Below is a small trained network, with its code and all its weights. Each question gives an input and a target symbol and asks what happens when units are switched off, that is, made to give their printed mean instead of their output.

import numpy as np


def w(rows, s, z=0):
    codes = np.array(rows[::2]) - 128.0
    scale = np.full(codes.shape[1], s)
    scale[-1] = z or s
    return codes * scale


def f(y):
    return np.maximum(y, 0)


def softmax(a):
    e = np.exp(a - a.max(-1, keepdims=True))
    return e / e.sum(-1, keepdims=True)


def log_softmax(a):
    a = a - a.max(-1, keepdims=True)
    return a - np.log(np.exp(a).sum(-1, keepdims=True))


def net(x, mask):
    ids = ['ΘΛΠΣΦΨαβεζμξτ'.index(c) for c in x.split()]
    T = len(ids)
    res = E[ids] + P[:T]
    u = 0
    for l in range(3):
        r = res
        for j in range(3):
            rows = slice(2 * j, 2 * j + 2)
            q, k, v = (r @ M[l][rows].T for M in (Q, K, V))
            z = softmax(np.where(np.tri(T) > 0, q @ k.T / 2**0.5, -1e9)) @ v
            o = O[l][rows]
            res = res + np.where(mask[u + j], z, o[:, -1]) @ o[:, :-1]
        u += 3
        y = f(res @ A[l][:, :-1].T + A[l][:, -1])
        res = res + np.where(mask[u : u + 4], y, B[l][:, -1]) @ B[l][:, :-1]
        u += 4
    return log_softmax(res[-1] @ U[:, :-1].T + U[:, -1])


Q, K, V, O, A, B = {}, {}, {}, {}, {}, {}
E = w([
[181,106,132,126,156,133,183],'Θ',
[116,149,60,88,147,55,159],'Λ',
[65,134,134,164,11,157,164],'Π',
[155,153,112,87,211,169,186],'Σ',
[154,85,216,148,112,86,63],'Φ',
[152,72,141,115,170,242,105],'Ψ',
[157,119,219,77,154,67,76],'α',
[147,108,251,110,104,161,187],'β',
[205,126,248,100,172,193,121],'ε',
[160,131,155,184,68,57,112],'ζ',
[130,79,24,192,153,174,136],'μ',
[219,171,114,145,130,43,112],'ξ',
[165,95,100,87,108,56,199],'τ',
],0.014)
P = w([
[1,163,117,244,188,61,191],'0',
[20,138,128,214,225,70,166],'1',
[63,127,128,194,209,75,160],'2',
[96,120,118,187,186,87,144],'3',
[133,120,116,183,155,96,141],'4',
[157,114,101,172,130,99,124],'5',
[184,107,95,159,93,110,115],'6',
[193,113,78,144,53,109,97],'7',
[215,108,65,147,25,128,81],'8',
[226,111,54,139,3,125,52],'9',
],0.0072)
Q[0] = w([
[9,209,130,95,60,149,79],'L0H1',
[133,122,160,149,136,155,121],'L0H1',
[163,205,95,177,156,135,134],'L0H2',
[105,163,164,125,67,122,120],'L0H2',
[155,127,162,101,95,127,126],'L0H3',
[84,117,158,122,135,143,127],'L0H3',
],0.013)
K[0] = w([
[10,214,148,177,35,129,161],'L0H1',
[77,173,97,101,134,122,104],'L0H1',
[207,54,125,141,93,152,166],'L0H2',
[20,191,127,173,96,156,100],'L0H2',
[162,112,172,112,79,149,149],'L0H3',
[62,97,167,124,156,168,139],'L0H3',
],0.012)
V[0] = w([
[134,90,127,94,186,127,161],'L0H1',
[202,93,120,139,181,97,69],'L0H1',
[156,253,90,122,112,141,119],'L0H2',
[165,189,140,165,143,176,87],'L0H2',
[121,172,119,186,101,146,135],'L0H3',
[145,93,153,102,98,86,186],'L0H3',
],0.0071)
O[0] = w([
[143,152,111,111,30,74,41,252],'L0H1',
[145,233,47,101,59,122,146,198],'L0H1',
[56,137,143,168,96,79,87,63],'L0H2',
[106,109,76,149,156,118,110,90],'L0H2',
[126,169,129,90,158,3,46,125],'L0H3',
[58,172,25,191,52,141,33,173],'L0H3',
],0.005,0.003)
A[0] = w([
[109,109,84,67,172,128,81,220],'L0N1',
[39,84,122,132,64,184,171,28],'L0N2',
[78,131,94,58,133,177,81,51],'L0N3',
[102,75,115,90,195,254,45,3],'L0N4',
],0.0074,0.0056)
B[0] = w([
[170,160,172,164,55,181,188,254],'L0N1',
[250,150,123,140,164,162,116,141],'L0N2',
[130,110,175,183,118,147,109,130],'L0N3',
[124,44,191,162,143,66,111,164],'L0N4',
],0.011,0.0039)
Q[1] = w([
[149,138,164,193,63,177,192],'L1H1',
[51,101,101,90,247,128,54],'L1H1',
[55,141,85,80,221,115,104],'L1H2',
[231,175,151,205,64,103,229],'L1H2',
[83,115,140,98,211,85,74],'L1H3',
[196,71,154,88,101,76,120],'L1H3',
],0.011)
K[1] = w([
[180,145,80,115,66,147,59],'L1H1',
[41,136,147,186,217,69,152],'L1H1',
[20,76,146,218,247,74,76],'L1H2',
[187,65,84,10,34,153,87],'L1H2',
[75,159,190,204,172,137,156],'L1H3',
[147,236,98,179,107,254,161],'L1H3',
],0.0083)
V[1] = w([
[94,138,156,88,186,116,197],'L1H1',
[229,195,110,103,205,126,186],'L1H1',
[65,59,141,55,159,61,97],'L1H2',
[173,182,172,254,148,188,102],'L1H2',
[124,126,181,133,164,111,131],'L1H3',
[77,72,167,162,106,119,205],'L1H3',
],0.0073)
O[1] = w([
[97,113,71,91,14,48,67,111],'L1H1',
[2,128,136,135,176,179,76,229],'L1H1',
[125,87,158,127,163,151,193,3],'L1H2',
[59,223,180,189,122,84,168,174],'L1H2',
[49,149,116,186,110,90,180,131],'L1H3',
[193,178,147,158,94,90,130,173],'L1H3',
],0.0065,0.0053)
A[1] = w([
[162,50,212,128,153,41,55,250],'L1N1',
[170,151,36,180,193,73,87,65],'L1N2',
[126,157,27,50,77,75,187,66],'L1N3',
[144,1,53,173,156,105,132,70],'L1N4',
],0.0073,0.0023)
B[1] = w([
[134,254,55,99,169,141,113,252],'L1N1',
[130,81,253,60,68,218,179,199],'L1N2',
[126,133,192,228,227,114,146,219],'L1N3',
[46,157,165,109,100,72,138,179],'L1N4',
],0.0084,0.0033)
Q[2] = w([
[146,250,108,151,161,154,114],'L2H1',
[140,127,77,159,201,174,214],'L2H1',
[162,149,171,244,142,146,158],'L2H2',
[207,198,175,140,108,120,116],'L2H2',
[107,12,113,2,143,16,76],'L2H3',
[133,173,60,103,17,82,173],'L2H3',
],0.0097)
K[2] = w([
[140,88,150,118,32,96,44],'L2H1',
[140,72,112,85,129,43,100],'L2H1',
[174,145,73,108,45,146,162],'L2H2',
[162,70,42,124,145,150,125],'L2H2',
[80,92,89,173,254,47,185],'L2H3',
[139,74,229,131,137,183,47],'L2H3',
],0.0093)
V[2] = w([
[130,128,108,134,112,155,221],'L2H1',
[98,75,187,137,54,164,119],'L2H1',
[96,100,44,159,48,213,151],'L2H2',
[192,181,97,129,90,190,73],'L2H2',
[115,135,209,2,57,85,155],'L2H3',
[71,169,63,86,56,110,238],'L2H3',
],0.0081)
O[2] = w([
[102,145,68,119,123,157,123,188],'L2H1',
[134,149,176,182,150,170,106,3],'L2H1',
[90,186,62,104,151,160,169,36],'L2H2',
[71,163,167,138,90,42,159,145],'L2H2',
[88,116,245,101,61,151,152,59],'L2H3',
[156,192,99,89,49,157,137,150],'L2H3',
],0.011,0.0021)
A[2] = w([
[79,95,104,83,103,71,104,255],'L2N1',
[116,156,179,67,168,107,99,94],'L2N2',
[198,136,169,136,176,199,253,93],'L2N3',
[61,149,165,177,162,83,178,114],'L2N4',
],0.011,0.0046)
B[2] = w([
[165,133,178,147,151,210,223,166],'L2N1',
[136,94,115,186,177,148,254,168],'L2N2',
[75,88,124,38,83,40,12,253],'L2N3',
[90,93,133,129,198,131,58,212],'L2N4',
],0.0085,0.0047)
U = w([
[84,91,102,210,154,137,109,145],'Θ',
[79,119,169,113,115,144,140,113],'Λ',
[107,127,103,144,157,52,115,79],'Π',
[161,185,125,167,124,89,79,15],'Σ',
[151,166,130,166,76,118,80,3],'Φ',
[87,188,86,70,163,134,107,129],'Ψ',
[130,157,160,122,98,117,109,40],'α',
[144,150,115,198,142,217,180,184],'β',
[131,85,109,119,137,67,178,166],'ε',
[210,81,103,94,143,183,112,254],'ζ',
[91,105,161,124,209,199,134,175],'μ',
[99,135,81,165,106,175,126,135],'ξ',
[230,108,111,132,128,194,10,110],'τ',
],0.012,0.0065)

Each question gives the input, a string of symbols that net reads in full, and the target symbol t.
The units are the heads (2 rows each of Q, K, V and O) and the neurons (one row each of A and B). Each row of codes is followed by its name. A weight is (code - 128) times the scale printed after its matrix; where a second scale follows, it is the last column's (O, A, B and U).
mask holds one flag per unit, layer by layer, with each layer's heads first. A switched-off unit (its flag False) gives its mean, the last column of its rows in O or B, instead of its output. The means were averaged over made-up inputs and are rounded, as every weight is.
A unit's drop is (log p(t) with every unit on - log p(t) with that unit switched off) / (log p(t) with every unit on - log p(t) with every unit switched off).
k most important neurons: the k neurons with the biggest drops, biggest first
top k neurons in layer l: the k neurons of layer l with the biggest drops, biggest first
which heads matter: for each layer, one digit per head in row order, 1 if its drop is at least 0.15 and else 0, layers parted by /
drop when u is switched off: that unit's drop, to one decimal
input β Φ ε ε Π μ μ Π, target Ψ: top 2 neurons in layer 0 -> L0N2; L0N4
input Σ μ μ ε, target Ψ: which heads matter -> 000 / 000 / 010
input ζ β ε β Π μ Σ μ ε Π, target Θ: which heads matter -> 100 / 000 / 011
input ξ Φ Σ τ ε ε, target μ: 2 most important neurons -> L1N3; L2N2
input β Ψ Σ Σ Σ μ Θ Σ Π, target β: 3 most important neurons -> L0N1; L2N3; L1N2
input Φ Σ τ Θ, target ζ: which heads matter -> 000 / 010 / 010
input Σ ζ Ψ μ Φ, target Ψ: most important neuron -> L1N1
input Σ τ Ψ ε ξ τ Σ τ ξ, target ζ: which heads matter -> 000 / 011 / 000
input Ψ Φ Φ Λ Φ α, target ε: which heads matter -> 000 / 000 / 110
input Λ Φ τ Σ, target ζ: 2 most important neurons -> L1N1; L1N3
input μ Φ Π β ε Ψ τ μ, target ζ: 2 most important neurons -> L1N2; L1N3
input Ψ α α ζ Ψ Θ Ψ ε, target μ: which heads matter -> 000 / 010 / 011
input τ τ ξ τ Λ τ Θ, target τ: 3 most important neurons -> L0N1; L1N3; L1N1
input Π τ Ψ, target τ: most important neuron -> L0N4
input Σ β Σ β ε Π, target Θ: 3 most important neurons -> L2N4; L1N2; L0N1
input Φ Λ Ψ τ Ψ ε Σ Θ Φ μ, target Ψ: which heads matter -> 000 / 100 / 010
input Π Π Π Φ, target Σ: 2 most important neurons -> L1N1; L0N2
input Π τ τ Σ, target ζ: 2 most important neurons -> L1N3; L1N1
input Ψ Σ Φ Σ Φ μ Σ α, target β: 3 most important neurons -> L2N2; L2N3; L2N1
input τ ξ τ Π Ψ μ Ψ, target Ψ: top 3 neurons in layer 1 -> L1N3; L1N2; L1N1
input τ Σ τ Π τ ξ Σ μ μ, target Ψ: top neuron in layer 0 -> L0N1
input β τ Ψ, target τ: top 2 neurons in layer 0 -> L0N4; L0N1
input Φ ξ τ Θ Ψ μ μ Ψ, target Ψ: drop when L1N2 is switched off -> 0.1
input ε Σ Φ Σ ζ Λ μ Σ, target Ψ: drop when L2H2 is switched off -> 0.8
input Λ Λ τ, target ζ: drop when L2N1 is switched off -> 0.0
